Here are made-up things, facts about them, and rows of numbers that follow some of those facts. Name the thing behind each unnamed row.

There are 3 kinds of fact about the things: Θ, χ, φ.
Θ: is of sort; χ: belongs to class; φ: refers to
vibru Θ d; drafloklom Θ b; fostas Θ c; fitrubri Θ d; gramuruk Θ c; vudral Θ a; klograk Θ d
drinol Θ a; nedroli Θ b; gruflin Θ d; katrodrem Θ a; flogi Θ e; tridem Θ c; brota Θ a
retras Θ c; vuvum Θ c; bamun Θ b; bretus Θ c; skanel Θ a; vedi Θ a; vigreflen Θ a
velik Θ a; grusupin Θ c; tumun Θ c; flebe Θ a; briledrir Θ d; grefleskon Θ a; gifozi Θ e
plitra Θ c; droplagus Θ b; zumir Θ c; tekler Θ a; lefem Θ e; bigo Θ b; bresu Θ c
vofam Θ b; zuram Θ b; favo Θ d; kluplok Θ a; kolabru Θ e; flotis Θ a; kodri Θ a
beflel Θ a; brebi Θ a; lalak Θ a; stogo Θ a; nudrukor Θ b; bogres Θ a; mezal Θ a
mobon Θ a; klobrozem Θ e; dedus Θ e; brafes Θ a; drera Θ c; feflan Θ a; batek Θ b
plestek Θ d; pastir Θ a; getriplem Θ d; brurase Θ a; skolan Θ a; mugrok Θ d; flemal Θ a
skezol Θ e; vinor Θ b; druski Θ a; gaski Θ a; skifir Θ b; grasta Θ a; bapas Θ e
zeskek Θ c; brigreflos Θ a; steke Θ a; traster Θ a; trebes Θ a; stibivo Θ e; flatrar Θ a
kleka Θ d; fodek Θ e; subo Θ e; vasun Θ a; trinanol Θ a; bavibo Θ e; trino Θ b
bradru Θ e; lamuk Θ c; zufen Θ b; faklok Θ c; tribis Θ a; fiklim Θ a; plivek Θ b
fodok Θ d; beni Θ c; madoskar Θ a; trazi Θ d; klusos Θ a; muvak Θ e; stano Θ a
bridir Θ d; plilol Θ a; zotar Θ c; zumos Θ a; figrarur Θ a; tibu Θ a; fibu Θ a
plalam Θ b; zuzar Θ b; tridren Θ e; nepam Θ b; drorir Θ e; kliflefler Θ d; zalo Θ e
flesum Θ a; biflik Θ b; lidelan Θ a; kabrim Θ e; karun Θ a; kligik Θ a; drutri Θ a
zudona Θ a; gribrul Θ c; deti Θ a; dukle Θ c; biklil Θ b; kebis Θ c; stomim Θ a
sufadrek Θ a; pidak Θ c; mogro Θ a; pluvi Θ a; zekis Θ b; grazun Θ b; dutol Θ c
rosten Θ a; zupapos Θ c; damaskin Θ c; platrak Θ b; kegom Θ d; rudran Θ b; nuzas Θ a
furir Θ a; sistos Θ d; gaflaras Θ d; fliklasti Θ c; bafor Θ a; sastustin Θ d; flufe Θ b
zofol Θ a; gratrir Θ a; vibru χ f; drafloklom χ h; fostas χ i; fitrubri χ f; gramuruk χ g
vudral χ g; klograk χ f; drinol χ f; nedroli χ f; gruflin χ f; katrodrem χ h; flogi χ h
tridem χ f; brota χ f; retras χ f; vuvum χ j; bamun χ f; bretus χ f; skanel χ f
vedi χ f; vigreflen χ g; velik χ f; grusupin χ f; tumun χ f; flebe χ f; briledrir χ f
grefleskon χ g; gifozi χ g; plitra χ f; droplagus χ f; zumir χ g; tekler χ i; lefem χ h
bigo χ j; bresu χ h; vofam χ i; zuram χ g; favo χ i; kluplok χ j; kolabru χ g
flotis χ f; kodri χ i; beflel χ j; brebi χ h; lalak χ g; stogo χ f; nudrukor χ g
bogres χ f; mezal χ f; mobon χ j; klobrozem χ g; dedus χ g; brafes χ h; drera χ i
feflan χ g; batek χ i; plestek χ h; pastir χ f; getriplem χ f; brurase χ h; skolan χ f
mugrok χ f; flemal χ f; skezol χ f; vinor χ g; druski χ g; gaski χ f; skifir χ f
grasta χ f; bapas χ f; zeskek χ h; brigreflos χ f; steke χ f; traster χ h; trebes χ f
stibivo χ f; flatrar χ i; kleka χ f; fodek χ f; subo χ f; vasun χ h; trinanol χ f
bavibo χ g; trino χ h; bradru χ g; lamuk χ h; zufen χ g; faklok χ g; tribis χ f
fiklim χ h; plivek χ g; fodok χ h; beni χ j; madoskar χ j; trazi χ g; klusos χ f
muvak χ g; stano χ f; bridir χ g; plilol χ f; zotar χ g; zumos χ f; figrarur χ f
tibu χ f; fibu χ f; plalam χ i; zuzar χ g; tridren χ i; nepam χ h; drorir χ j
kliflefler χ f; zalo χ f; flesum χ g; biflik χ f; lidelan χ j; kabrim χ g; karun χ f
kligik χ f; drutri χ f; zudona χ i; gribrul χ f; deti χ f; dukle χ f; biklil χ f
kebis χ f; stomim χ i; sufadrek χ j; pidak χ f; mogro χ i; pluvi χ f; zekis χ f
grazun χ f; dutol χ f; rosten χ g; zupapos χ f; damaskin χ f; platrak χ i; kegom χ f
rudran χ g; nuzas χ j; furir χ f; sistos χ f; gaflaras χ g; fliklasti χ f; bafor χ f
sastustin χ i; flufe χ f; zofol χ f; gratrir χ g; drafloklom φ bamun; fostas φ brigreflos; gramuruk φ deti
vudral φ plilol; gruflin φ rudran; flogi φ skanel; tridem φ zekis; brota φ beflel; vuvum φ grasta; vedi φ kluplok
vigreflen φ tumun; velik φ favo; grusupin φ faklok; grefleskon φ bavibo; plitra φ lamuk; droplagus φ flogi; tekler φ mezal
lefem φ droplagus; bigo φ vudral; bresu φ tribis; zuram φ stibivo; favo φ furir; kolabru φ fodok; flotis φ lefem
kodri φ drinol; beflel φ zotar; lalak φ bretus; nudrukor φ steke; bogres φ mogro; mobon φ damaskin; klobrozem φ gifozi
dedus φ zuzar; brafes φ pluvi; drera φ vigreflen; feflan φ kabrim; getriplem φ kegom; brurase φ gratrir; skolan φ mugrok
flemal φ zufen; vinor φ muvak; gaski φ vuvum; skifir φ druski; grasta φ brebi; bapas φ pastir; zeskek φ zofol
steke φ katrodrem; traster φ plitra; trebes φ flemal; stibivo φ kebis; flatrar φ gaflaras; fodek φ grefleskon; vasun φ brafes
trinanol φ brurase; bavibo φ bigo; trino φ skolan; zufen φ fliklasti; faklok φ drorir; tribis φ gruflin; fodok φ karun
beni φ plestek; muvak φ grazun; bridir φ fostas; plilol φ skifir; zumos φ zeskek; tibu φ tekler; fibu φ flebe
zuzar φ zumos; drorir φ kodri; zalo φ dutol; flesum φ lalak; biflik φ klograk; lidelan φ drera; kabrim φ bogres
karun φ biklil; kligik φ vasun; drutri φ dedus; biklil φ fitrubri; stomim φ madoskar; sufadrek φ zudona; pidak φ skezol
mogro φ gaski; pluvi φ flesum; zekis φ vofam; grazun φ brota; zupapos φ plalam; damaskin φ drafloklom; platrak φ tridem
kegom φ vinor; rudran φ vedi; nuzas φ fodek; bafor φ gribrul; sastustin φ dukle; flufe φ sufadrek; zofol φ stomim
gratrir φ zuram

Named rows:
biflik: [-6  1 10  5  0 -2 -8 11 -1  9 -2  2 10 -1  2 -1 -1 -9 -6  2  0 -2  7 -2
  3 13]
grefleskon: [ 11   5  18   1  -1  10   6  -7  -3 -14  15   5 -16   4 -14  -8   0  23
   3  -8 -14   5   0   2 -12   4]
gribrul: [ -2  -7  -1 -10  -1  -7  -3  13   0   8  -2   2   5  -5  -4  -1  -2  -1
  -4   1   5   3   7  -5   2   0]
skolan: [-5 -2  3 -5  0 -2 -6  9 -9 12 -1 -1  3 -1 -2  0 -7 -7 -2 -1  0 -1  2 -3
  2  2]
brurase: [  6   5  -2   5   1   4   6 -14   1 -12   0  -4  -7   4   3   1   3   4
   8  -4  -2   2 -11   3  -3  -4]
furir: [ -3  -7   2 -11   0  -2  -2  11 -12  10  -3  -1   2  -2  -4   1  -8  -4
   0  -1   3   2   5  -4   2  -2]
tridren: [  3   3 -12   7  -4   8   3 -14  14 -11  -2   4 -10   1   0   3   9   8
   4   5   0  -2   5   5  -2   2]
mobon: [ 2  6  0 10  1 -2  0  4 -2  0  2  0  0  3  4 -3 -5 -8  1 -5 -6  1 -9  3
  1  0]
faklok: [  4   4  -4   3   0   1   2 -12  12 -12   1  -2  -3   1   2   0   9   9
   3   0   0   3  -6   2  -4  -3]
skanel: [ -3  -7   2 -11   0  -3  -1  11 -12  10  -4  -2   2  -2  -4   1  -8  -4
   0  -1   4   2   5  -5   2  -2]
lamuk: [ 10   0  -6  -1   1  -1  10 -10  10 -16  -1  -1  -5   0   1   1   8  12
   5  -2   4   6  -5   1  -2  -7]
bridir: [  1   6  -2   6   2   3   3 -17   8  -7  10   0  -2   3   3  -3   6   6
   0   2  -5  -8 -12   5  -2 -10]
bogres: [ -6  -4   6   0   0   0  -5  13  -1  13  -4   0   4   0  -3   6  -6 -15
   2  11   2  -2  -4  -2  -3  -4]
bamun: [-1 -8  7 -7  0 -3  0 13 -6  5 -6  1  7 -2 -1  2 -2 -3 -2  1  7  2 12 -5
  5  6]
tibu: [ -7   2   5   1   0  -1 -10   8  -7  14   2  -1   4  -1   0  -1  -7 -10
  -4   0  -4  -3   0  -2   0   5]
fodok: [  6   3  -5   3   3   0   9 -15   5 -11   8   0  -4   2   2  -2   5   8
   3  -1  -2  -5 -12   5   0 -13]
lidelan: [ 2  6  0 10  1 -2  0  4 -2  0  3  0  0  3  4 -3 -5 -8  1 -5 -6  1 -9  3
  1  0]

Rows to name:
No name comes twice in this set of rows, the named rows included.
[ -1   0   0 -16  12   6  12  14  -7   0   3  -2   8  -4   3  -2  -6 -13
 -35   6  -5   8  16   3  -9  26] -> skifir
[ 3  6 -2 10  0 -7 -1  7  9 -2  4  3  3  0  4 -5  1 -4 -3 -3 -3  3 -6  2
  2  1] -> beni
[  3   8  -2   8   0   2  -1 -13  14 -10   3  -1  -2   2   4  -1  10   7
   0   1  -3   0  -8   3  -5   0] -> gramuruk
[  4  -2  -1   1   2  -5 -15   1 -12  16   5   1   9 -11   8   0  -7  -2
 -11   0   0  -5   4  -3  14 -14] -> kegom
[-21   4  -4  -1  -3  -8  -7   4  -6  14  -1  -5   7   6   0  -8  -4 -12
   2 -11  -1 -11  -2  -1   4  15] -> drutri
[  3   2   0   7   2  -4 -19  -1  -9  18   8   2  10 -10  10  -1  -6  -5
 -13   1  -3  -8   2  -2  13 -11] -> getriplem
[ 10   4  -4   8   0   0   2 -11  13 -13  -2   0  -3   0   4   3   9   7
   7   2   2   4  -9   2  -1  -9] -> zeskek
[  4   9  -1  10   1   5   3 -15   3 -10   2  -3  -6   4   4   0   3   2
   6  -3  -6   0 -13   5  -4  -2] -> traster
[-8 -5  7  0 -1 -5 -3 12  0  8 -7  1  9  1 -1  1  0 -8  2  2  6 -3  6 -3
  5  8] -> grazun
[  5   2 -10   4  -2 -12  -2   2  -1  -3  -1   0   3  -2   6  -8   0   4
   2 -14   3   4  -1  -2  11  -1] -> vuvum
[  8   0  -4  -2   1   3  11 -12  -2 -15  -3  -4  -8   3   1   2   2   8
  10  -4   1   5  -8   2  -2  -8] -> katrodrem
[-5 -5 -1 -6 -3 -5 -2 14 -3  7 -2  2  4 -6 -3  0 -1 -1 -3  2  7  7 11 -3
  2  1] -> skezol

The same things again, as new rows of numbers:
Some things and their rows:
zuzar: [ 11  13  -8 -20 -10  28 -18 -11 -23   2  12 -14   3  12  10  10  19   6
  -9 -20   1 -13  14  -7  -5  15   5]
subo: [ -9   3   5  12  -2  -5   0  -3  -5  -8   7  -6  -3   1  -2  -3  13   2
   9   5  -5  -6   1   3 -11 -13  -5]
fliklasti: [ -7   7   6  14  -8   0  -3  -9  -7 -16   6  -5   8  -1 -12   2   8  -2
  15  12  -7  -1  17 -10  -6 -10   0]
klograk: [ -8   2   6  11  -5  -6   0  -6  -3 -10   5  -6  -2  -3  -3  -1  12   2
  11   8  -5  -2   5   1  -9 -10  -5]
plestek: [ -8   4   5   0  -6   2 -26 -15   5 -13  -7 -10  -8  11  15 -11   9  18
   5  -3  10  -4  13 -24  -2  -5  -5]
vigreflen: [  2  13   6 -16   2  15  -7 -11  -7   0   0  -8  -8  10  14  -7   7  -2
  -3 -13  -4  -1   0 -18   9  14   5]
plalam: [ -3   7   8   4 -10   6  -6  -6  -6  -9  11  -9  -4  12   6  -5  10  -6
   7  -6  -8  -5   3 -14   1  -1  -3]
bafor: [-8  5  0  4  1 -3  2  3 -5 -9 -2 -5 -1 -5 -2  2 -2 -2  2  3 -7 -2  5  6
 -7 -6 -1]
flufe: [ -8   7   2   7   4   3   0   1 -11  -7   5  -5   5   1  -7   3  -4  -2
   2   3  -4  -7   7   1  -7 -12  -1]
lalak: [ -7   7  -1 -22   2  18   9 -12  -7   3  -1 -11 -13   8   8  -2   6   0
  -1 -18   2   4  -5 -31  20   6  -2]
trino: [ -9   9   1  -3   3  11 -26  -8  -3 -11  -7  -9  -1  15  10  -7  -7  14
  -4  -8  11 -10  15 -24  -1  -8  -1]
sastustin: [ -5   5   7  -5   1  11  -5 -12  -8   3   3 -11  -2   7   4  -5   9   1
   6   1  -6  -6   3  -6   2   3  -2]
dukle: [ -7   7   6  14  -8   0  -3  -9  -7 -16   6  -4   7  -1 -12   2   9  -2
  15  12  -7  -1  17 -10  -6 -10   0]
brebi: [ -6   7   1   2  -7   1 -27  -7   8 -19  -9  -7 -15   9  20 -11   0  13
  -1  -3   6  -3  12 -23  -1  -3   1]
drutri: [ -6   5  -5   0   0   0   1   3  -9  -7  -1  -7   2  -6  -3   7  -1   0
  -1   2  -5  -4   9  11 -11  -4   0]
lidelan: [  0  19  -2   4   9  -8   2 -11  -5 -12  -7   6  -2  -7  -5   1   1   6
  -6  -1  11   1   6  -1  -7  -7   2]
biklil: [ -8   6   1   7   4   3   1   1 -11  -8   5  -6   4   1  -8   3  -4  -2
   2   3  -4  -7   7   0  -7 -12  -1]

Name these rows:
No name comes twice in this set of rows, the named rows included.
[ -9  10   2  -4   2  15 -28 -17  -5 -11 -10 -10   7  12   1  -5  -5  15
   3   2  11  -8  25 -31   3  -5   2] -> bresu
[  0  11  10 -11   5  18 -10 -17 -10   4   6  -9  -8  15  13 -10  18   3
   0 -11  -1  -8  -3 -18   6   7   2] -> klobrozem
[  3  16  11 -11  -5   8 -10 -10  -1  -7   4  -5 -11  13  19  -9  17  -3
   3 -15  -6   3   1 -19   9  12  -1] -> druski
[ -5   5   9   2  -6   6  -5  -9  -6  -3   9 -10  -7  12   9  -8  18   0
   8  -3  -7  -7  -2  -8  -1  -2  -3] -> tridren
[-23  -4 -13  -9   5   5  31   2  -8   0  -5 -11  -7  -8 -15  11  -9   2
   3  -5   3   5  -2 -15  11 -18 -10] -> pluvi
[ -4  11   6  -4   1  18  -7 -15 -14  -1   2 -10  10   8  -6   0   2  -3
   8   6  -6  -7  15 -15   6   2   4] -> drera
[  4  13   6 -12   5  19 -10 -12  -7   1   0  -6 -12   9  15  -8   4  -2
  -5  -6  -5  -4   0 -17  10  13  10] -> feflan
[-11   4  -5 -26   5  21  17 -12  -9   6  -3 -13 -14   7   4   0   3   2
  -1 -20   4   5  -6 -37  25   3  -4] -> flesum
[  0  11   9 -13   8  20  -9 -16 -11   7   5  -9  -6  15  12 -10  16   4
  -1 -10  -1  -9  -3 -17   7   7   2] -> kolabru
[  6   7   2   9   9  22 -14  -4  -4   0  -1  -1 -28   2  14 -12 -14  -8
  -6  27 -13 -14   1  -2  11   2  23] -> mogro
[  0  17  -1  10  -2 -15   2 -12   0 -20  -2   7  -7  -6  -1  -1  11   5
  -1  -3   8   6   5  -6  -8  -8  -1] -> kluplok
[  0  23   0   2  13  -9   0  -9  -4 -12  -7   8  -1  -5  -3   2   2   5
  -5  -2  10   3   8   3  -5  -8  -4] -> nuzas
[  2  16   8 -13   5  26 -12 -22 -15   2   2  -8   6  13   0  -4   7   0
   4  -3  -1  -5  12 -29  13  10   7] -> faklok
[ -1  32  24 -23  26  15 -19  -5  -6   6   4   1   2  24  19  -8  19  -1
   6 -12  -4  -2   9   2  15   3 -21] -> bavibo

